Here is a tiny trained network, its code and every weight. The questions are about switching its units off for an input and a class, where a switched-off unit gives its printed mean instead of its output.

import numpy as np


def w(rows, s, z=0):
    codes = np.array(rows[::2]) - 128.0
    scale = np.full(codes.shape[1], s)
    scale[-1] = z or s
    return codes * scale


def f(y):
    return np.maximum(y, 0)


def log_softmax(a):
    a = a - a.max(-1, keepdims=True)
    return a - np.log(np.exp(a).sum(-1, keepdims=True))


def net(x, mask):
    res = np.array(x, float).reshape(1, 5) / 4 @ E
    y = f(res @ A[0][:, :-1].T + A[0][:, -1])
    res = res + np.where(mask, y, B[0][:, -1]) @ B[0][:, :-1]
    return log_softmax(res[-1] @ U[:, :-1].T + U[:, -1])


A, B = {}, {}
E = w([
[109,190,225,109,237,140,181,139,150],'x0',
[217,93,93,180,88,138,71,57,189],'x1',
[76,87,179,109,107,1,221,122,208],'x2',
[93,5,93,9,156,184,171,3,159],'x3',
[238,95,36,170,177,175,109,211,119],'x4',
],0.0064)
A[0] = w([
[36,98,137,65,169,80,221,104,148,89],'neuron 0',
[158,125,122,154,134,181,117,141,69,2],'neuron 1',
[112,104,131,72,156,198,115,165,64,106],'neuron 2',
[116,164,61,201,110,167,101,126,52,109],'neuron 3',
[111,147,205,25,192,116,222,139,94,241],'neuron 4',
[155,165,88,141,162,212,69,88,111,52],'neuron 5',
[162,170,134,153,178,190,62,59,123,114],'neuron 6',
[76,199,253,120,154,202,155,132,140,163],'neuron 7',
[156,131,50,158,147,254,148,113,107,103],'neuron 8',
[87,199,41,156,172,103,83,179,49,47],'neuron 9',
[114,101,112,160,39,120,99,12,138,141],'neuron 10',
],0.0077,0.0034)
B[0] = w([
[40,17,224,48,211,56,181,96,187,243],'neuron 0',
[122,94,165,140,105,222,73,90,59,164],'neuron 1',
[124,149,132,195,155,102,92,100,68,176],'neuron 2',
[148,71,209,104,173,147,125,77,162,208],'neuron 3',
[77,156,197,176,212,67,186,44,139,255],'neuron 4',
[205,112,94,129,100,185,38,84,34,196],'neuron 5',
[186,100,65,91,55,206,27,126,95,191],'neuron 6',
[230,165,95,201,159,33,62,193,69,219],'neuron 7',
[151,124,123,232,71,172,43,96,44,214],'neuron 8',
[118,2,68,15,73,187,51,127,153,194],'neuron 9',
[150,85,170,51,189,94,148,141,190,217],'neuron 10',
],0.0075,0.0088)
U = w([
[17,30,127,19,195,43,225,17,252,106],'0',
[180,147,71,103,82,82,86,236,158,46],'1',
[203,221,125,245,213,2,115,197,114,254],'2',
[112,100,16,79,105,220,85,93,95,83],'3',
],0.0066,0.0041)

Each question gives the input, the list of numbers given to net, and the class t.
The units are the neurons (one row each of A and B). Each row of codes is followed by its name. A weight is (code - 128) times the scale printed after its matrix; where a second scale follows, it is the last column's (A, B and U).
mask holds one flag per neuron, in row order. A switched-off neuron (its flag False) gives its mean, the last column of its row in B, instead of its output. The means were averaged over made-up inputs and are rounded, as every weight is.
A unit's drop is (log p(t) with every unit on - log p(t) with that unit switched off) / (log p(t) with every unit on - log p(t) with every unit switched off).
The circuit of an input: a set's keep is (log p(t) with only the set's units on - log p(t) with every unit switched off) / (log p(t) with every unit on - log p(t) with every unit switched off). Starting from all 11 units, units are removed one at a time, each time the one whose removal leaves the highest keep (on an exact tie, the one counted first), for as long as the keep stays at least 0.8.
circuit, biggest first: the units of the circuit, biggest drop first
k most important neurons: the k neurons with the biggest drops, biggest first
drop of u: that unit's drop, to one decimal
input [-5,4,0,-4,-1], class 0: circuit, biggest first => neuron 7
input [8,8,-2,4,-3], class 3: 2 most important neurons => neuron 6; neuron 0
input [4,8,-7,-7,-6], class 1: 2 most important neurons => neuron 7; neuron 4
input [1,6,-2,1,-4], class 3: 3 most important neurons => neuron 0; neuron 4; neuron 6
input [-2,7,4,4,8], class 3: 3 most important neurons => neuron 0; neuron 7; neuron 4
input [-5,-1,1,1,1], class 1: 4 most important neurons => neuron 0; neuron 4; neuron 3; neuron 9
input [8,-4,3,1,4], class 2: 2 most important neurons => neuron 7; neuron 9
input [6,-8,-6,6,3], class 2: drop of neuron 7 => 0.1
input [8,3,-3,2,-5], class 2: drop of neuron 7 => 0.9
input [4,-4,-3,-8,6], class 3: drop of neuron 9 => 0.7
input [-2,0,-6,-8,-4], class 3: drop of neuron 9 => 0.2
